Here is a tiny trained network, its code and every weight. The questions are about switching its units off for an input and a target symbol, where a switched-off unit gives its printed mean instead of its output.

import numpy as np


def w(rows, s, z=0):
    codes = np.array(rows[::2]) - 128.0
    scale = np.full(codes.shape[1], s)
    scale[-1] = z or s
    return codes * scale


def norm(h):
    return h / np.sqrt((h * h).mean(-1, keepdims=True) + 1e-5)


def f(y):
    return y / 2 * (1 + np.tanh(0.7978845608 * (y + 0.044715 * y**3)))


def softmax(a):
    e = np.exp(a - a.max(-1, keepdims=True))
    return e / e.sum(-1, keepdims=True)


def log_softmax(a):
    a = a - a.max(-1, keepdims=True)
    return a - np.log(np.exp(a).sum(-1, keepdims=True))


def net(x, mask):
    ids = ['ΓΠΦαδεζηξψω'.index(c) for c in x.split()]
    T = len(ids)
    res = E[ids] + P[:T]
    u = 0
    for l in range(2):
        q, k, v = (norm(res) @ M[l].T for M in (Q, K, V))
        z = softmax(np.where(np.tri(T) > 0, q @ k.T / 3**0.5, -1e9)) @ v
        res = res + np.where(mask[u], z, O[l][:, -1]) @ O[l][:, :-1]
        u += 1
        y = f(norm(res) @ A[l][:, :-1].T + A[l][:, -1])
        res = res + np.where(mask[u : u + 4], y, B[l][:, -1]) @ B[l][:, :-1]
        u += 4
    return log_softmax(norm(res)[-1] @ U[:, :-1].T + U[:, -1])


Q, K, V, O, A, B = {}, {}, {}, {}, {}, {}
E = w([
[55,106,121,160,87,157],'Γ',
[177,129,102,224,145,53],'Π',
[109,129,29,183,3,79],'Φ',
[170,14,129,47,162,49],'α',
[69,136,80,104,107,124],'δ',
[99,155,193,126,148,112],'ε',
[97,121,195,70,154,119],'ζ',
[10,166,178,89,181,168],'η',
[27,79,142,154,179,65],'ξ',
[231,82,181,235,28,124],'ψ',
[43,111,208,12,73,85],'ω',
],0.016)
P = w([
[128,140,160,101,142,212],'0',
[123,120,230,114,69,118],'1',
[137,129,182,160,53,145],'2',
[132,117,178,144,41,135],'3',
[116,153,126,109,2,133],'4',
[150,141,138,166,50,122],'5',
],0.0096)
Q[0] = w([
[165,107,121,103,172,140],'L0H0',
[132,149,154,100,23,116],'L0H0',
[98,51,254,154,21,53],'L0H0',
],0.0065)
K[0] = w([
[19,101,215,253,40,120],'L0H0',
[111,39,57,167,217,74],'L0H0',
[65,69,17,43,247,153],'L0H0',
],0.0051)
V[0] = w([
[51,128,186,180,144,123],'L0H0',
[80,7,143,100,165,114],'L0H0',
[113,112,112,150,170,87],'L0H0',
],0.013)
O[0] = w([
[109,147,141,183,88,47,198],'L0H0',
[179,141,2,129,140,80,249],'L0H0',
[129,183,19,253,173,102,147],'L0H0',
],0.0098,0.017)
A[0] = w([
[182,184,1,128,192,182,182],'L0N0',
[125,227,141,28,140,112,6],'L0N1',
[15,65,122,196,242,58,77],'L0N2',
[113,114,104,174,105,57,237],'L0N3',
],0.0066,0.0021)
B[0] = w([
[151,111,134,2,97,59,194],'L0N0',
[113,70,124,185,202,148,124],'L0N1',
[105,237,75,96,4,183,188],'L0N2',
[104,196,171,3,58,32,255],'L0N3',
],0.0081,0.008)
Q[1] = w([
[101,49,227,220,122,189],'L1H0',
[133,162,171,103,1,46],'L1H0',
[100,109,201,155,236,253],'L1H0',
],0.0071)
K[1] = w([
[233,116,94,64,105,109],'L1H0',
[129,56,63,46,149,235],'L1H0',
[139,121,31,142,142,2],'L1H0',
],0.0086)
V[1] = w([
[26,207,252,176,185,8],'L1H0',
[192,157,208,155,2,128],'L1H0',
[231,28,180,97,234,73],'L1H0',
],0.0069)
O[1] = w([
[136,184,174,153,206,144,255],'L1H0',
[253,193,140,145,98,134,97],'L1H0',
[177,91,169,233,112,49,65],'L1H0',
],0.016,0.0033)
A[1] = w([
[206,132,191,124,190,138,29],'L1N0',
[177,189,165,105,250,124,251],'L1N1',
[166,151,169,107,108,45,194],'L1N2',
[140,183,209,107,91,20,153],'L1N3',
],0.011,0.0026)
B[1] = w([
[187,127,169,210,115,103,129],'L1N0',
[164,78,108,105,169,47,163],'L1N1',
[158,43,69,136,74,168,226],'L1N2',
[56,143,70,199,182,253,252],'L1N3',
],0.011)
U = w([
[167,167,136,84,153,186,3],'Γ',
[175,217,191,110,157,94,129],'Π',
[196,181,194,71,1,179,86],'Φ',
[207,49,96,53,139,15,203],'α',
[50,95,206,60,90,131,132],'δ',
[203,218,188,194,207,101,114],'ε',
[70,83,187,224,199,55,94],'ζ',
[72,181,200,51,207,135,188],'η',
[67,240,55,150,107,24,152],'ξ',
[240,139,154,195,24,166,86],'ψ',
[101,78,84,160,158,253,5],'ω',
],0.0071,0.0027)

Each question gives the input, a string of symbols that net reads in full, and the target symbol t.
The units are the heads (3 rows each of Q, K, V and O) and the neurons (one row each of A and B). Each row of codes is followed by its name. A weight is (code - 128) times the scale printed after its matrix; where a second scale follows, it is the last column's (O, A, B and U).
mask holds one flag per unit, layer by layer, with each layer's heads first. A switched-off unit (its flag False) gives its mean, the last column of its rows in O or B, instead of its output. The means were averaged over made-up inputs and are rounded, as every weight is.
A unit's drop is (log p(t) with every unit on - log p(t) with that unit switched off) / (log p(t) with every unit on - log p(t) with every unit switched off).
The circuit of an input: a set's keep is (log p(t) with only the set's units on - log p(t) with every unit switched off) / (log p(t) with every unit on - log p(t) with every unit switched off). Starting from all 10 units, units are removed one at a time, each time the one whose removal leaves the highest keep (on an exact tie, the one counted first), for as long as the keep stays at least 0.8.
circuit, biggest first: the units of the circuit, biggest drop first
unit that matters most: the unit with the biggest drop
k most important neurons: the k neurons with the biggest drops, biggest first
top k neurons in layer l: the k neurons of layer l with the biggest drops, biggest first
input ε ξ ξ ε, target ε: circuit, biggest first -> (L1H0; L0H0)
input δ ε Π ψ ξ, target δ: circuit, biggest first -> (L0H0)
input ζ Γ ω α, target ζ: 4 most important neurons -> (L0N3; L0N1; L0N2; L0N0)
input ω Π Π Φ, target ω: circuit, biggest first -> (L0H0; L1N3; L0N2)
input α ξ ξ δ, target α: 2 most important neurons -> (L1N3; L0N0)
input ψ Π ξ Φ Γ, target ψ: circuit, biggest first -> (L0H0; L1H0)
input α η α Φ α δ, target α: 3 most important neurons -> (L0N0; L1N3; L0N2)
input ζ ξ η ξ ξ, target ζ: 2 most important neurons -> (L0N3; L0N1)
input ω Φ ξ α ε ζ, target ω: circuit, biggest first -> (L1N3; L1N2)
input α Γ α Φ, target α: circuit, biggest first -> (L0H0; L1N3; L0N2)
input η ζ α ζ, target η: circuit, biggest first -> (L1H0; L0H0)
input α ξ Φ Π, target α: circuit, biggest first -> (L0H0; L1H0; L1N3)
input ζ ζ ζ ζ, target ζ: 4 most important neurons -> (L0N2; L0N1; L0N3; L0N0)
input δ η ω, target δ: 2 most important neurons -> (L0N3; L0N2)
input ε δ α, target ε: most important neuron -> (L1N0)
input Φ Φ δ, target Φ: 2 most important neurons -> (L1N3; L0N3)
input ω Φ ω, target ω: 2 most important neurons -> (L1N3; L0N2)
input α ξ ξ, target α: 2 most important neurons -> (L1N3; L0N0)
input ζ Π ω Π ε ξ, target ζ: 3 most important neurons -> (L0N3; L0N1; L0N0)
input ζ ξ Π, target ζ: unit that matters most -> L0H0
input ζ ξ Φ ξ Φ ε, target ζ: top 3 neurons in layer 0 -> (L0N2; L0N1; L0N3)
